(in the rows, 128 means zero)
Each row has a class, written as a number after it.
[146 129 141 110 137 147 138 124 146 134 121 160 114 171 136 118  90 139
 143 136 142 126 134 145 160 131 128 118 151 115 149 137 122  95 151 126
 116  85 113 103 103]  1
[159 169 139 167 130 129 144 137 143 153  77 151 121 122 168 189  68 120
 103 145 110 138 111 143 107 123  88 124 150 115  83 146 139  37 107 122
 128  87  96 143 103]  2
[120 123 130 102 134 135 136 134 147 133 130 179 145   4 131 117 145 104
  96 152 156 143 107 108 135  98 136 167 148 129 135 135 110 119 115 116
 195  94 160 127 154]  10
[124 143  98 131 157 133 140 130 136 141 111 198 173 119 143 155 114 127
 136 163 145 130 171 147 126  80 129 156 134 123  86 150 133 104 137 180
 129 134  41 126 120]  8
[ 92 118  98 106 122  89 123 117 123 154 131 131 163  70  83 114 169 133
 120 156 112 107 104 110 128 121 115 112 133 118 140 110 158 165  91 137
 137 118 129 128 130]  5
[117 135 126 140 108 185 109 149 133 118 111  96 111 106 131 113 191 123
 114 118  89 117  91  93 146 122 107 123 156 132 126 121 116 160 106 106
 164 162 112 108 138]  2
[122 171 126 129 144 208 120 136  96 111 104 127 130 101 161  99 126 138
 133 186 144 124 132 106 144 132  82 155 153 106 131 148 127 167 119  76
 171 172  86 151 113]  7
[126 106 131 117 110  98 133 122 179 140 153 147 110 103 138  62 133 124
 138 109 137 104 124 143 138 124 144 121 125 141 157 132 112 168 134 121
 181  79 171 119 133]  11
[128 148 161 149 158 181 116 116 110 111 140  94 143 118 121 160  88 113
 106 128 115 146 129 117 159 152 141 142 121 158 116  93 141 157 132 123
  94  95 162 135 131]  11
[ 92 118 124 119 127  89 127 128 102  89 160 121 170 121  80 162 133 154
 136  97 111 150 130 138 107 180 150  91 116 126 126 110 152 149 161 152
  95 126 139 126  87]  4
[122 126 113 131 104 119  93 137 141 125 138  84 128 150  85 141 121 127
 113 110 111 131 136  91 123 166 166 115  89 142 122 109 143 137 102 177
 110 134 157 138 148]  11
[133 111 113 113 109 119 129 139 128 134 144 187 113 170 140 120 154 135
 173 102 160 115 134 159 134 128 141 135  89 130 112 148 125 108 161 132
 108 113 111 125 112]  4
[129 116 104 146 146 123 117 140 127 196 101 120 141  82 163 152  84 115
 114 171 123 106 131 146 149 148 102 114 158 119  62 132 143  69 130 130
 119  99  56 127 102]  1
[148 106 148 100 103 158 149 117  96 102 105  59 104 151 111 115 142  64
 109  77  98 139 132 106 146 151 110 129 133 120 164 128 134 183 132 117
 146 169 187 148 197]  8
[154 144 102 136 133 132 118 125 136 144 109 138 107  99 201 122 112 123
 105 161 118 123  92 151 139 136  94 118 174 137 114 136 126 113 176  92
 123 111 107 137 137]  3
[132 133 175 125 107 107 134 131 110  87 142  83 142 122  73 146 112 137
 138  52  88 107 137  60  77 160 185 112  76 120 122 103 131 152  84 160
 145 140 147 149 136]  10
[110 154 117 134 134  74 142 114 113 121 148 242 155 114 103 145  56 141
 117 166 149 148 113 127 110  95 115 111 106 101 167 124 128 104 159 129
 149  93 149  91  98]  0
[115 145  81 154 137 124 103 119 135 111 128 162 150 106 121 134 123 147
 141 144 158 115 173 126 146  73 157 144 118 137 136 120 128 148 150 161
 115 104 107 109 108]  9
[104 128 120 113 120  75 127 129 133 114 132 162 143  95 115 130 127 135
 116 145 167 134 109 132  91 132 142  87 135  97 126 112 137 135 127 122
 119 127  90 124 136]  6
[117 119 160 162 116 148 129 133 123  71 137  80 157  93 132 110 158 105
 136  93  89 100 137 115 126 111 145 116 145 120 107 123 129 188 133 130
 162 182 102 158 128]  6
[111 126 143 133 138 178 138 103 118  90 172 148 153 118 102 131 132 114
 141 132 153 165 145 124 138  98 136 137 110 134 143 114 111 159 145 120
 127 150 162 143 145]  10
[106 101 161 150 129 141 153 120 128 156 154  74 180  90 103 105 141 120
 138 135 138 123 126 140 230 151 115 123 143 156 144 135 119 163 128 142
 156  99 174 147 131]  8
[120 129 164 146 130 122 132 135 116 100 164  73 123 165 105 133 182 115
 114 112 131 135 104  93 107 121 134 128 122 136 129 108 114 161 119 149
 127 140 171 141 166]  3
[120 107  95 132 127 105 133 114 120 147 129 104 174 113 162 115  91 131
 144 119 133 140 140 195 111 205  99 130 112 125 135 142 132 127 122 122
 100 101 153 168 104]  11
[117 104 142 115 121  70 128 135 153 152 162 190 111 151 154 132 155 133
 117 161 160 152 125 133 119 104 147 113 128 112 101 139 131  95 131 131
 137 117 122 131 122]  12
[ 91  93 120 117 103 146 150 143 104 121 118 138 168  76 127 122 159 138
 135 120 138 127 116 154 156 188 106 153  83 143 105 156 141 145  88 118
 151 129 125 115  76]  7
[149 100 114 103 129 110 143 120 160 150 118 130 136 112 151 134 131 148
 135  70 106 137 132 126 140 137 147 146 144 145 117 116 148 111  83 134
 101  92 118 150 110]  10
[153 137 138 182 173 154 129 141 133 123 125  70 123  84 138 147 109 131
 109 145 119 116 120 102 123 131 102 161 159 154 113 106 152  83  89 134
 141  49 145 149 117]  7
[149 109  98 118 108 123 126 137 152 130 114 101 144 125 116  86  93 117
 131 112 122 124 128 126 112 166 119 124 138 145 158 125 153 112 132 148
 146  87 159 138 116]  0
[124 123 119 153 133 169 132 152 115  48 131  99 125 127 111 152 146 130
 108 142 152 170 117 102 108 138 107 149 126 122 121 115 117 138 132 123
 144 185 155 137 156]  6
[119 134 137 144 112  86 137 128 156 123 144 161 152  97 149 127 126 159
 135 174 121 141 113 139 157 114 128 102 146 160 109 147 134 114 127 133
 160 115 110 135  99]  2
[146 158 134 194 143 135  97 144 156 119 115  81  87 178 142 136 117 187
 100 189 104 122 130 118 100 159 136  97 127  98 103 136 135 116 124 156
 147 150  98 129 118]  3
[147 136 114 138 103 129 119 159 183  92 125 124 124 138 138 109 131 158
 138  95 122  96 129 110 140 145 168 131 129 119 105 149 128 118 150 170
 154 128  97 145 116]  6
[102 125 107 114 121 120 133 131 110 101 118  91 161 147  88 147 139  93
 122 120 162 113 157 125 118 181 118 126 102 103 109 129 148 120 126 153
 107 158 146 156 130]  12
[138 140 110 152 127 147 126 149 162 116 100 106 100 166 136 130 115 103
 129  78 113 105 150 146 126 114 164 158 122 137 115 137 146 106  89 162
 117 121  91 140  98]  6
[137 109 117 132 105 159 106 146 122 127  68 171 158  97 145 128 173 106
 152 108 150 121 168 149 143  81 146 168 130 119 133 162 124 139 118 108
 136 158  92 130 122]  9
[124 119 123 120 125 110 102 144 136 117 128 132 147 139 142 129 123  77
 112  98 145 117 139 137  98 143 138 123 124 124 128 136 124 133 158 162
 143 138 137 145 129]  3
[145 154 104 141 129 157 102 158 130  35 122 120 119 136 135 145 100 139
 122 129 146 167 129 110  95 192 134 129 113 124 124 127 134 108 143 101
 142 173 141 150 112]  0
[124 162 194 121 151  97 149  84 101 121 135 117 149 126 118 116 112 133
 133 161 105 115 128 120  80 115 103  72 167 113 143  95 123 151 135 128
 116 145 133 157 154]  4
[117 116 136  96 133 139 152 109 142  44 131 173 151  76  91 134 161 105
 127  73 112 145 131 118  86  97 176 136 134 139 158 107 128 156 119 125
 137 165 169 120 154]  3
[103 138 115  90 140 105 162 104 119  83 150 107 180  51 124 100 127 156
 136 121  98 134 129 126 127 153 131 128 164 135 150 131 127 188 135 142
 156 121 119 131 111]  10
[ 93  80 140  91 110  86 162 113 117 123 160 197 174 144 108 124 118 137
 138  92 152 131 121 140 172 141 156 125  95 136 132 123 132 161 161 155
 108 135 150 108 122]  6
[129 175 111 144 180 125 136 134 116  36 110 122 140 130 126 160  82 163
 124 155 147 152 171 111 109 108 135 155 146 114 135 127 112 161 116 142
 148 195 127 139 114]  5
[148 113 125 148 139 113 107 140 153 140 150  93 123 113 167 108 137 116
 123 130 153 128 150 101 129 113 153 146 126 145 100 125 126 122 113 174
 157  90 131 152 143]  0
[143 158 131 133 151 131 127 104 104 109 137 111 155 135  81 148  52 132
 139 157 146 141 145 107 178 134  90 112 116 165 164  91 134 130 139 160
 117 113 176 145 132]  4
[106 136 122 149 139 100 129 100 132 141 137 154 161  73 133  94 110 129
 120 168 126 113 122 160 160 145  94 110 117 143 158 121 126 153 136 121
 171 114 143 113 115]  2
[121 144 136  79 128 133 175 124 131 107 119 121 142 137 119 102  92 117
 135 121  86 124  91 127 123 128 104 118 184 160 158 138 121 141 117 140
 146 157 150 135 138]  3
[144 106 144 159 125 153 117 139 151 177 130 111  64 196 136 104 134 128
 108 157 156 130 112 109 178 115 114 134 130 130 139 123 128 129 132 138
 148 114 147 118 161]  6
[117 138 104 162 157 111 145 101 109 126 147 132 169  69 117 117 124 138
 165 102  81 100 134 142 159 112 122 153 124 151 168 117 137 157 132 105
 137 101 139 152  99]  1
[127 159 129 158 132 158 117 114 137  70 144  49  90 199 112 151 175 169
 148 106  98 138 138  86 190 144 120 110 141 156 154 123 144 189 129 132
 133 150 148 150 103]  3
[127 142  97 117 128 141 111 127 120 113 105 179 167 118  91 166  59 138
 127 134 118 123 125 121 117 153  98 118  99 113 147 121 148  92 128 130
 122 116 147 145  94]  10
[150 131  80 143 116 123 103 158 168  89 131 144 108 196 102 142 111 135
 133 120 173 142 148 118 152  82 147 131 107 123 144 146 122 101 149 172
 128 112 161 130 128]  0
[135 107  80 128 120 143  90 160 167 167 103 131  87 122 152 118 125 124
 112 108 114 100 129 134 142 138 153 128 130 125 107 132 132  97 121 132
 134 115 107 113 110]  12
[118 129 149 125 124 133 109 134 144  80 160 146 113 139 101 128 175 126
 106 143 150 149 111 100 155  90 135 106 119 123 129 115 119 190 166 148
 160 160 171 135 169]  4
[120 165 158 152 132  79 139 129 109  61 127 172 158  98  95 140 149  99
 111 134 131 110 108  91  48  82 130 137 141  99 150 113 138 146 136 127
 164 148 139 140 173]  9
[139 162 122 104 167 128 138 114 123 154 121 150 162 134 121 132  59 122
 109 197 174 160 131 125 116 136 113 138 147 120 131 108 149  99 119 138
  93 117 113 147 149]  3
[139 112  73 127 139 171  94 157 145 185  70  84 120  86 129 130 109  95
  97 106 124 107 134 145 119 162 109 146 102 100 128 132 124 105  65 164
 145  91 123 132 146]  8
[162 130 133 143 150 155 126 144 178 114 145 115  97 121 138  96 129 139
 132 110 115 121 119 105 142 103 147 146 158 136 150 138 122 126 142 158
 188  62 148 117 143]  0
[158 155  93  89 132 184 122 150 161 187  91 157  71 116 161 106 141 108
 106 154 158 163 116 117 159  96 128 186 165  99 155 162 110  80  83 118
 155 115 106 122 172]  12
[119 144 113 133 123 101 115 126 125 101 131 152 151 115 139 139  95 137
 130 145 135 134 133 117 115 140 140 126 128 176 131 121 122 139 146 147
 127 135 138 138 126]  11
[146 124 154 154 167 177 134 118 120 135 131 128 114 118 146 159  88 118
 112 164 134 190 130 120 162 106 123 154 186 141 171 125 134  85 116 109
 138  96 176 129 125]  3
[121 132 126 139 126 112 110 125 106 125 140 131 144 168  97 138 158 148
 134 155 143 143 138 126 149 146 117 115  71 114 125 135 127 134 121 141
 116 162 123 120 136]  0
[122 181  92 104 142 127 141 127 120  94 123 113 151 108 157 135  91 125
  91 157 134 152 128 133 113 161 118 142 150  98 113 140 118 118 134 155
 113 144  98 125 115]  3
[138 106 136 175 129 170  89 120 148 200 110 156 157 112 131 110  81 106
 117 203 158 114 132 149 188 101 119 107 154 123 141 125 135 106 134 151
 123  94 112 113 160]  11
[135  79 172 133  92  99 131 138 131 193 142 135 158 179 127  89 103 103
 140 112 163 124 117 154 151 154 126  94 106 145 126 136 119 128 158 150
 129 104 140 121 132]  0
[135  90 158 130 122 169 142 122 140 214 118 121 127  93 142  93 119  83
 121 162 133 146 101 163 161 120  93 132 164 159 156 138 127  86 103 111
 153  57 170 122 147]  2
[123 136 176 117 119  67 139 112 134 133 159 112 162  84 105  99 136 121
 132 144 133 123 121 103 139  95 143 102 170 141 159 111 126 158 121 122
 149  95 163 156 129]  5
[149  95  99 120 123 111  89 145 118 219  56 236 162  97 136 125  82  96
 130 112 158  77 135 166 115 117 126 149 102 107 149 129 133  68 127 123
 107  85  94  90 132]  9
[132 152  93 144 141 147 133 155 135 155  95 108 111 102 145 142  80 133
 107 162 155 146 127 131  93 147 128 156 145 108  99 145 131 109 100 140
 138  94  95 125 137]  11
[105 143  99 149 139 144 100 127 156  86 156  94  92 188  88 126 167 149
 111 140 160 111 131 100 176 126 131 126 105 109 151 110 136 180 133 165
 130 105 181 119 118]  5
[136 168 130 166 152 123 119 131 144 104 128 112  92 154 144 135 115 117
 109 138 133 134 121 147 114 134 112 122 144 137 130 122 133 134 164 123
 137 128 159 170 130]  4
[126 148  93 127 136  78  98 129 110  43 110 146 150 165 107 175  49 166
 137  87 121 124 203  95  85 141 166 108  87 135 134 104 143 132 121 158
  99 187 118 139  64]  7
[106  85  84  86  99 123 114 130 145 191 101 196 126 165 103 115 118 101
 121 128 166 127 109 154 156 133  93  98 134 127 155 120 133 103 149 135
 100 144 166 118 134]  4
[132 120 184 138 131 122 138 125 123 109 124 137 161 111 134 133 154  82
 120 136 158 117 129  97 115 100 133 136 140 151 104 113 133 143 121 136
 151 157 135 163 167]  3
[173 146 124 127 116 151 113 127 128 146  77 153 140 147 144 141  69 136
 123 128  94 149 136 124 114  95 110  95 162 108 136 120 114  82 129 125
  88 144  77 103 119]  0
[121  99 120 129  95 177 119 125 125  90 133  92 148 107 117 108 179 145
 163  89 132 113 164 105 209 145 160 126 119 141 144 135 116 185 150 135
 142 138 139 127 118]  8
[104  93 124 121 131 118 149 133 126 151 114 117 154  96 124 143 134  85
 109 128 103 164 113 144 123 123  87 114 184 143 147 146 116 128 116 153
 171 172 155 149 170]  8
[141 140 162 170 156 130 139 130 118 135 149  94 128 103 133 153  97 130
 116 177 157 180 166  81 171  77 145 157 145 143 108 127 118 110 105 140
 164 117 154 141 127]  0
[122 172  84 136 149 119 122 132 121  79 121 133 123  97 169 138 136 140
 127 194 167 152 152 122 106  96 102 146 152 127 113 137 109 134 144 101
 144 154  99 163 111]  1
[145 139 167 106 113 110 152 108 112 154 105 150 162 156 104 127  65 145
 157 143 158 137 156 158 176 183 112 103 110 126 168 153 143 119 147 115
 130  89 133 131  89]  12
[133 157 120  94 134  63 146  98 149 108 139 184 175  96 100  90 130 157
 135 130 109 101 129 103  97  94 141 115 168  98 175 120 132 152 160 150
 143 121 103 131 155]  10
[137  62 150  56  90 107 147 111 168 189 145 153 132 123  92 109 160 103
 138  83 116 110 111 138 174 119 146  97 123 125 126 144 139 109 127 158
 120  69 155 120 173]  10
[147 130 103 105 120 151 123 145 141 160 107  64  97 150 118 111 118 110
 111 111 101 112  96 123 131 143 101 113 134 114 145 129 117 121  88 161
 125  94 137 132 173]  8
[125  90 125 131 122 147 145 137 156 172 121 171 155  94 122 133  55 127
 118 199 155 177 112 178 148 123  99 116 156 165 136 152  97  63 128 158
 145  94 167  91 140]  11
[101 133 112 147 131 155 130 113 107 115 110 164 156 112 141 126 121 136
 146 143 152  89 150 146 179 139 142 153 113 122 129 141 151 166 127 134
 120  95  96 103  88]  11
[120 117 108  95 101  96 155 123 144  93 133 177 153 121 103 132 138 104
 131  98 174 133 123 131 133 107 132 116  94 121 126 117 127 149 117 140
 118 129 142 140 156]  8
[129  93 189 104  95 107 158 128 137 130 132  82 105 137  94 106 193 106
 126  95 126 113 104  90 177 101 161 127 151 147 140 127 133 170  82 133
 146 117 187 131 165]  5
[134 148 104 135 112 120 109 170 175  58 112 111  83 149 127 156 139 115
 108 110 124 113 122 110 108 106 146 108 162  92  99 142 132  81 124 133
 135 153 109 150 117]  6
[127 121 133 134 143 136 140 118 131 170 147 137 111  65 160 125 113 141
 136 124 118 132 101 133 201 132 131 136 124 172 121 121 109 138 121 102
 148  84 130 116 119]  1
[ 97 106 127 116 123  81 155  99 137 109 160 171 157 100 114 147 136 140
 131  70 129 142 132 118 113 109 156  99 113 128 123  97 119 142 122 158
 108 100 142  93 103]  0
[133 147 147 139 121  73 112 151 140 122 120 168 151 126 102 190  95 143
 115 141 140 141 118 119  96 119 162 104 112 129  94 128 152  85 116 164
 111  92 100 130 120]  9
[127  84 156 118 118 188 119 132 106 150 121 120 130 127 116 106 178  69
 130  80 128 130 124 115 135 139 117 143 128 137 142 115 123 141 106  96
 127 187 139 128 177]  7
[108 137  89 100 127 107 122 141 126  99 131 173 141 103 139 118 111 114
 100 183 204 155 107 130 109 127 118 131 167 131 137 123 116 129 181 130
 121 126 132 106 157]  9
